The symbols move the items like this.
* | & ^ $
fq | ff rh qp
qg | mz rg pg
tj | tn lj gb
cl | sg rm ht
cd | sr zq lm
th | sm pg rg
zq | qs cd hc
fc | rc rt mq
lm | cd qs tn
zf | rg mz ff
ph | hd bz pb
bd | rt rc hm
qp | fq rn bm
tn | lm fl tj
dc | bm td nb
cp | hm ht rm
sm | hc cf th
rn | dt qp rh
nm | ht hm rc
lj | rl tj fl
fl | lj tn qs
sg | bz hd cl
rc | nm bd fc
ff | zf dz fq
sr | cf hc cd
bz | zh ph sg
rl | mq gb lj
cf | pg sm sr
qs | fl lm zq
td | hj dc dt
nb | dc hj zh
pg | qg th cf
gb | tj rl zd
hm | bd nm cp
rh | rn fq dz
rm | cp cl hd
zd | gb mq rt
mq | fc zd rl
zh | nb pb bz
dt | td bm rn
rg | th qg zf
dz | rh ff mz
pb | ph zh hj
hc | zq sr sm
hd | rm sg ph
ht | cl cp nm
mz | dz zf qg
hj | pb nb td
bm | qp dt dc
rt | zd fc bd

The rows follow the links: the fewer symbols apart two items are, the more alike their rows tend to be.

Each row is also shifted at random along 2 hidden directions that mean nothing.

Row, then item:
[ -5  -3   3 -14 -25  10  12 -19  -5 -11  11  -7 -23 -35  16  -5  -4  15 -11  11  27 -27  29  -6  36  -5 -34 -18 -35 -24  -6  18 -30  -1 -17  17  -9  28  18  40  12 -34  -5 -15  -6 -14  14  19   7  13 -13   0   2  21  -2  19  28  10  35 -10 -12 -28  21  -1  -6   5 -36]
item: nb
[ -5  -9  26   6  -6  -8   1  44  11  11 -21  10   5  -1  -5   4  -1  23  13  -9  -8   7  41  -6 -16 -27  10 -10  10  21  24 -19 -17  16 -35 -14  -7 -14 -12  -6   9  24 -17 -20  22  22  -2   4 -13   5 -20  45   1 -29  20 -27 -16   9   1  -5 -22   8  37  12  -9  -9  -5]
item: rl
[ -9 -15   9 -27 -17 -12 -14   0  -6  17  -8  -3  15 -21 -17 -10 -11  48  -2   3   0  -2  12 -32  27   4   1 -41 -18   5  55  20 -15  -8  39  -5 -28  10 -13 -25   4 -40  18 -31 -14 -10  30  21  29   8  -7 -22 -14  15 -28 -16  13  35 -34 -12  -2 -15  21  11 -18 -24 -68]
item: mz
[-39  11  10   7  -9 -23  15   4  -7 -24  -2  22 -27 -32  -2 -13  -1 -12 -16 -39  -8  34   4 -29   7   3 -15 -15  43   5  -6 -19  19   3 -38  11 -21 -17   1   7  21  37 -16  -1  13  29 -20   8  -3 -26   8   4   0   4   4  58 -16 -23   6   6  -1  -3  30   0  -8  75 -14]
item: dt
[ 25 -17 -14 -32 -21 -10  -7  12 -16  35   7  -2  -8  32  15 -12  -2  25  10  33  -1 -27  -8  -2  12  -8  17 -11 -45  20  -7  35  23 -53  11  10   2 -15  30   2 -15 -52  25 -17 -27  -9  34  -3  15   0   0  -6 -24  15  -6  -4  22  15   2 -22   3  -1   2 -10   0 -27 -41]
item: hm
[ 11   7 -29   0  23 -12 -21  -6 -10  15  43   0  18   9 -14   9  -5 -25  30  36 -18  20 -38   9 -17   3  24  45  -3  -3 -11 -15  33 -11  28  -3  -1  -7 -11  13 -20 -38  19  37 -19 -22  33  15  -1 -13   6 -25 -16  13 -23   6  -6 -18   4  11  -3  -2 -57 -20  13 -45 -28]
item: rg
[-11  -4  19   8  -2 -37  33  23   6  12  15  16 -30  -1 -13   8 -10   7   5   4   0   1  34   1  -1 -27  14  -3 -20  12 -15   8  16 -19 -34  12   4  -5  -4  37  -2 -12  24 -15  -8  -5  17  14 -24  -8 -21  41   6  -8  35  20 -13 -24  33 -31  -5  12  20 -18   2  -1  29]
item: qp
[ -36   -5    0  -23  -21  -36  -11   14  -17    3    9   15   -1  -41   -6  -17   -4   29    5  -14   -8   19   16  -41   24    1   -2  -48   11    9   46  -11    0   -8   -6    4  -34   -9   -8  -15   14  -11    0  -16   -6   20   32   41   26  -22   -2  -17  -13   13  -30   20    0    6   -8    5   -9  -18   35   12  -17   13 -118]
item: rh
[ -5  -9  27  22  12 -20  25  45  19   1 -48  13   0  20 -10  10 -12   8  -7 -54 -11  20  12   0 -19 -11  30 -26  31  38   9  -6   5  15 -26 -11   6 -35 -11 -32  16  72  -1 -17  26  40 -41 -25 -19  -3   2  50  11 -44  36 -15 -26  -4 -17  -4  -3  45  44   4  -9  42  90]
item: mq
[  3 -18  18   9 -17   9  -5  52   6  16 -29   7  -3   9  13  -8   9  24   7 -22   2 -10  40   2 -23 -36  -1 -12   7  18   3  -8 -31   7 -38 -14  -5 -14   6 -17   8  27 -24 -25  25  35 -19   1   1  -4  -7  36  -1 -24  20 -30  -4  25   4  -5 -25  13  41  23 -13   9 -12]
item: lj
[-12  -9  -4  -9 -20  -4  32  14  -9   5 -60 -16  10  -5  22 -22 -23  40 -52 -47   6  -9 -14 -25  29  15   1 -60  29  30  18  24  24 -22 -14  27 -12 -39   6 -35  28  67  -6 -37   9  50 -48 -57  -3  21   2  16  -6  -9  -5  15   1  -7 -41   3  10  19  44   7 -11  58 150]
item: dz
[ 16  -8 -26   7 -18  51 -20  13 -12  12 -23 -28  22  31  47 -10  20  -2 -16   5  15 -43  -6  16  -5  -2 -25  -2  10  -9 -20  10 -16 -11 -17   1  16   0  32 -11   5  27 -30  -5  11  26 -44 -54   1  31   7  -3  -6  -3 -16 -21  24  14  -8  20  -1  -3   1  12   9   8  79]
item: zq
[ -5   4 -30   1 -18   2 -11  44 -15  22 -19   4  -1  30  30 -10  -4   3  -5 -10 -19 -13  -9 -17 -22 -27  17 -13  36  36 -33  -5  40 -43 -59  31 -14 -59  18   8   6  42 -22  -7   3  62 -31 -38 -19  -5  13  27 -19   0  -3  18  -1 -18 -12   7  -2  14  10   4   5  33  73]
item: zd
[ 18 -10  12 -25  -9   6   7   1  10   8 -42  -3   6  17  10  -7 -12  35 -17 -37  -3 -15  -9  -5  14  14   2 -30  -4  32  34  35   0  -7  28 -22  11 -12  10 -58   9  14   1 -28   6  17 -19 -32  19   1  12  -8 -13 -13  -3 -36  11  29 -27  -1  20  27  26   7  -7  26   6]
item: qg
[ 22  -1 -36  -2  -4  48 -26  -6 -13   8  -3 -31  29  18  33 -10  20  -3  -3  24  20 -41 -26  14 -12   4 -15  11   2 -23 -10  -4  -9 -18  16   5   7   9  17   1  -8  10 -23   6  -8   5 -14 -40   7  30   7 -23 -10   7 -22 -11  21  11 -16  25  -4  -8 -26  10   2 -40  77]
item: hc
[ 18 -16  25 -20   4  16  -4 -13   8  10 -13 -15  12  12 -19  -7   5  23   1 -11   5  -7  -4  11  12   7  -3 -13 -18   9  35  18 -27  18  56 -39  14  16  -3 -41  -8 -24  20 -14   2 -17  14   1  23  11  -1 -22  -4  -9   4 -53   6  39 -22  -2  11   3   4   4  -8 -15 -35]
item: pg
[-16   3  23  11  33 -17  15  13  17 -13 -22  12   9   3 -34  12 -21  -7 -16 -43 -19  38 -11   0  -8  15  26  -1  34  30  21 -12  21  17  16 -15  -2 -21 -25 -33  14  51   9   1  13  21 -26  -7  -3  -6   7   5  12 -35   3  -1 -24 -23 -30   5  13  33  12  -6   1  36  65]
item: rc
[-15  -4  29  18  28 -32   1  18  16   3  -6  12  17  -7 -47   9 -17  17   7  -1 -10  31  12  -4 -18  -9  29   1  25   5  48 -12  -7  33   9 -13 -16  -3 -39 -12  -3  17  10   5   2  -9  12  21  -9   6 -20  20  12 -31   4 -18 -13  -5 -24  -9  -1  23   9  -4 -10 -29  31]
item: fc

Start, symbols taken left to right, then the item you end at.
Answers are names.
[  0  11  -9 -14  -5  31   7 -45  -9 -35 -28 -15  -2 -10  17  -4  -7   3 -51 -26  14  -3 -34  -2  26  39 -34 -10  19  -4 -14  27   8  -2  24   9   4  15  12 -26  16  24  -3   1   3  12 -40 -39  15   6  22 -31   1  14  -9  24  10   5 -17  20  27  -8  -6   5   5  63  62]
^ & -> rm
[  1  11   2   4  17 -39  19  20   7  12  17  25 -22  24 -15  18 -10 -18  10  -1 -29  22 -14   9 -25 -10  42  22   3  31 -27  -5  50 -17 -24   1  14 -37   0   3  -6   8  22  14  -6  15   9   5 -22 -30  13  27   7  -7  28  15 -25 -38  10 -12  15  31  -9 -26  17  25   3]
^ $ & -> dz
[   9  -13  -10    0  -27   23  -52    7    1   17    1  -11   18    3   30  -21   34    3   30   15   13  -32   29    5   -9  -22  -27   -2  -22  -15    1   -5  -36    9  -21   -7   -2   11   19    9   -6  -32  -31  -15    4    8   16   10   29    4   -2  -11  -12    3  -20  -34   17   44   10    9  -24  -24   14   35   -5  -35 -106]
$ ^ -> cd
[ -9   2   8  10 -17  16  39  -2  -1  -3 -15 -10 -25 -10  16  -9 -10  17 -36   4  28 -25  31  -6  29  -5 -14 -31 -21 -19 -24  28 -10 -12 -40  29   3  10  11  37   8  -3   6 -25   9   2 -19  -9 -24  22 -14  43  10  -9  26  19  25  -9  29 -24  -7  -8  36 -15   2  17  97]
& ^ $ -> rn
[ 13   8 -16   9  28 -18   1  10   5  15  30  16  -5  22 -10  17 -12 -18  20   9 -28  17 -29   8 -15   0  37  31   4  16 -21  -7  57 -12   4   2  14 -30   0   9 -14  -8  23  22 -17   0   9   1 -19 -25   9  -4  -4  -3   4  10  -9 -33   2  -4   8  20 -37 -25  13   4   0]
& & -> th
[ 31  -6  17  -3   9  20  -9  -6  23  -4 -21  -6   7  22  -7  12   2   4  -1 -12   6  -6 -17  22  -4   8  -3   7 -11   8  22   7 -26  34  50 -39  17  19  -1 -48  -6  -4  10  -8   7 -14  -6 -11  18  13   4 -13   4 -21   1 -64  -5  30  -7   0   8   6 -10   8  -3 -17 -30]
$ ^ -> hc
[  -7   11    4  -12   10  -24  -32  -37    0  -19   28   10    9  -30  -29    7   -9  -11   17   -8  -21   39  -25   -7   11   26    4   15   12   -4   34  -13   -1   32   60  -24  -13   11  -25  -35    5  -33   16   15   -8  -13   39   40   29  -31   14  -56   -2   15  -32    6  -21    5  -21   10   14  -13  -26    0   -9   -3 -151]
& ^ -> rm
[-11   1  17   8 -16  -7  41  10   8   2   0   1 -20 -13  -4 -13 -10  14 -18  13  17  -9  36  -9  19 -22   0 -20 -24  -8 -14  17 -12 -15 -33  27  -7  15  -3  52  -3  -7   7 -17  -8 -14  10  11 -27   8 -26  49   7  -4  26  18   9  -6  31 -36  -9  -1  27 -14  -7  -9  69]
& $ -> bm
[ 22   8 -42   0  12   9 -15 -10 -11   6  14   0   6  32  22  10  14 -29   8   6 -17  -6 -41   7 -21  14  18  36   6   6 -30 -12  32 -19  15  -3  15 -29  10 -11 -13   1   2  37 -11  10  -4 -27   7 -11  26 -33 -10   8 -18   7  -1 -11  -9  24  13  16 -48 -11  18   7   1]
& $ & -> sm
[ 21   2 -48  -3   1  37 -32 -13 -10   5  -2 -12  21  23  25  -2  17 -30  -3  12   4 -17 -39  14 -12   9  -6  16  11  -4 -27  -6  11 -14   9   4  15  -5  10  -1 -10   7 -18  22 -13   3 -11 -39  11   5  17 -38 -15  12 -22   2   3   2 -16  22   7  -1 -36   4  12  -3  25]
& $ & -> hc
[  4  -5 -29 -13 -15 -12 -10  35 -19  34   9   4   3  22  30 -19   6  20   9   3 -19 -15  -8 -18 -12 -22  17 -17   0  30 -15  -6  39 -50 -40  17  -8 -46  23   3  -3  -4  -3 -12  -4  33  13 -12   2  -6  10   5 -23  16  -9  18  -1  -2  -3   5  -8   5  20   6   6  11 -17]
$ $ ^ -> nm
[-18   0   7  18  35 -12   6 -17  -3 -14   7  -6  38 -23 -51  12 -27   8 -10   6   7  35 -14  -1  11  32  21 -10  25 -25  54 -16  -4  27  58   3 -23  28 -43  -7  -6  18  22  23  -3 -30   7   8   1  29 -11 -10  11  -3 -20   3 -10 -17 -44   5  14  -1 -30  -4  -7 -53  99]
$ $ -> fc
[  24   -4   14    4   16   14  -28  -14   33  -12   -2    5    5   12  -11   16   22  -13   34   -5    4    5   -2   32  -21   -1   -5   41   -6    7   10  -15  -27   32   36  -50   30   14  -12  -36   -4  -18   -6   12   17  -14    8   14   22  -16    8  -22    5  -15    8  -66   -7   30    0   11   -5   11  -12   14    3  -12 -130]
^ & & -> qs
[  3  10   4  34  16  24  -9  13  21 -18 -18   5  -3  22  12  11  21 -41   7 -33  -8   2  -4  31 -46  -5  -5  32  37   5 -31 -34  -7  32 -28 -25  21 -10  -7  -4   5  57 -31  23  25  32 -44 -29  -9  -7  12  14  17 -34  26 -21 -23 -16  16  25  -9  27 -21   5  14  29  43]
& ^ & -> qs
[ 19  -3 -28 -28 -20  -5   1  25 -11  32 -19  13 -24  46  48 -16   5  16  -6 -29 -16 -24 -13 -22 -11 -14  18 -17 -11  64 -35  26  54 -62 -36   5  17 -69  43 -22   7  14   0 -21  -7  55 -16 -38   4 -30  29   1 -28   9   0  11  -1   3   0   0  18  26  23 -11   9  71 -21]
^ $ -> fc
[-18   2 -23  11 -12 -10 -18  42 -12  16   7  14   8   5  27  -8   8 -16  24  -3 -17   2   2  -6 -34 -25   9   8  34   7 -19 -28  12 -12 -58  17 -16 -36   8  15   3  23 -30   7   5  43 -11   2  -3  -6   3  13 -12   0  -6  22  -9 -15  -5  21 -14   6   0  10   4  -4   3]
& & -> tn
